Below is a small trained network, with its code and all its weights. Each question gives an input and a class and asks what happens when units are switched off, that is, made to give their printed mean instead of their output.

import numpy as np


def w(rows, s, z=0):
    codes = np.array(rows[::2]) - 128.0
    scale = np.full(codes.shape[1], s)
    scale[-1] = z or s
    return codes * scale


def f(y):
    return np.maximum(y, 0)


def log_softmax(a):
    a = a - a.max(-1, keepdims=True)
    return a - np.log(np.exp(a).sum(-1, keepdims=True))


def net(x, mask):
    res = np.array(x, float).reshape(1, 6) / 4 @ E
    y = f(res @ A[0][:, :-1].T + A[0][:, -1])
    res = res + np.where(mask, y, B[0][:, -1]) @ B[0][:, :-1]
    return log_softmax(res[-1] @ U[:, :-1].T + U[:, -1])


A, B = {}, {}
E = w([
[79,154,121,97,48],'x0',
[175,1,116,141,104],'x1',
[46,192,133,104,153],'x2',
[65,51,71,217,121],'x3',
[156,141,122,144,48],'x4',
[48,85,165,99,136],'x5',
],0.0081)
A[0] = w([
[116,108,77,155,160,244],'neuron 1',
[190,158,79,92,210,162],'neuron 2',
[112,72,129,127,83,182],'neuron 3',
[197,102,180,114,111,181],'neuron 4',
[92,121,165,176,129,193],'neuron 5',
[98,165,119,144,53,107],'neuron 6',
[117,105,165,93,171,198],'neuron 7',
[187,120,138,153,94,177],'neuron 8',
[131,202,191,115,134,127],'neuron 9',
[140,130,108,65,123,254],'neuron 10',
[159,142,134,136,173,80],'neuron 11',
[96,111,252,117,108,252],'neuron 12',
[122,127,128,91,152,20],'neuron 13',
[50,125,141,119,127,170],'neuron 14',
[82,132,154,72,182,144],'neuron 15',
],0.012,0.0035)
B[0] = w([
[120,111,108,166,146,228],'neuron 1',
[98,229,157,172,121,254],'neuron 2',
[134,74,50,94,114,223],'neuron 3',
[196,146,152,59,175,247],'neuron 4',
[150,88,52,65,182,194],'neuron 5',
[80,27,140,91,115,195],'neuron 6',
[2,106,153,120,240,219],'neuron 7',
[218,113,107,63,147,230],'neuron 8',
[81,81,165,152,89,252],'neuron 9',
[105,127,225,99,117,219],'neuron 10',
[137,193,110,221,206,176],'neuron 11',
[48,85,108,24,150,245],'neuron 12',
[177,114,170,179,147,145],'neuron 13',
[98,75,7,85,184,227],'neuron 14',
[117,65,178,102,175,241],'neuron 15',
],0.0065,0.0063)
U = w([
[26,63,214,94,32,93],'0',
[111,235,71,231,122,2],'1',
[242,166,169,2,135,179],'2',
[138,172,169,233,152,97],'3',
[115,106,173,126,124,43],'4',
[74,56,200,114,253,188],'5',
[109,55,23,166,125,224],'6',
[128,101,97,56,79,106],'7',
],0.0074,0.0035)

Each question gives the input, the list of numbers given to net, and the class t.
The units are the neurons (one row each of A and B). Each row of codes is followed by its name. A weight is (code - 128) times the scale printed after its matrix; where a second scale follows, it is the last column's (A, B and U).
mask holds one flag per neuron, in row order. A switched-off neuron (its flag False) gives its mean, the last column of its row in B, instead of its output. The means were averaged over made-up inputs and are rounded, as every weight is.
A unit's drop is (log p(t) with every unit on - log p(t) with that unit switched off) / (log p(t) with every unit on - log p(t) with every unit switched off).
The circuit of an input: a set's keep is (log p(t) with only the set's units on - log p(t) with every unit switched off) / (log p(t) with every unit on - log p(t) with every unit switched off). Starting from the 12 units with the biggest drops (on a tie, the unit counted first), units are removed one at a time, each time the one whose removal leaves the highest keep (on an exact tie, the one counted first), for as long as the keep stays at least 0.8.
units of the circuit, in order: the units of the circuit, biggest drop first
most important unit: the unit with the biggest drop
top k neurons: the k neurons with the biggest drops, biggest first
drop of u: that unit's drop, to one decimal
input [-5,-8,4,-2,8,-7], class 3: most important unit => neuron 9
input [5,-7,-4,4,-5,-5], class 1: units of the circuit, in order => [neuron 12; neuron 15]
input [5,-7,6,3,0,-5], class 0: top 2 neurons => [neuron 6; neuron 9]
input [-8,-2,0,-5,3,-6], class 3: units of the circuit, in order => [neuron 2; neuron 11]
input [2,8,-1,-3,5,-1], class 2: top 2 neurons => [neuron 4; neuron 8]
input [6,7,-6,-5,0,7], class 2: units of the circuit, in order => [neuron 4; neuron 9]
input [4,6,-5,-4,4,1], class 2: units of the circuit, in order => [neuron 4; neuron 8]
input [7,5,-2,2,7,8], class 6: top 2 neurons => [neuron 3; neuron 14]
input [6,-6,4,-6,0,-8], class 0: units of the circuit, in order => [neuron 9; neuron 6]
input [4,5,-8,-2,6,1], class 2: units of the circuit, in order => [neuron 4; neuron 8]
input [-7,5,-7,4,-2,-8], class 2: units of the circuit, in order => [neuron 8; neuron 4]
input [-4,8,-8,0,-5,-7], class 2: units of the circuit, in order => [neuron 4; neuron 8]
input [5,-2,8,0,8,-5], class 0: units of the circuit, in order => [neuron 6; neuron 9]
input [7,-4,5,5,-1,5], class 6: most important unit => neuron 14
input [-8,8,2,7,-3,1], class 6: drop of neuron 1 => 0.1
input [4,8,4,0,-2,-8], class 2: drop of neuron 7 => 0.2
input [-5,-1,2,4,2,2], class 6: drop of neuron 10 => 0.2
input [-3,-7,-4,6,-1,-5], class 3: drop of neuron 14 => 0.2
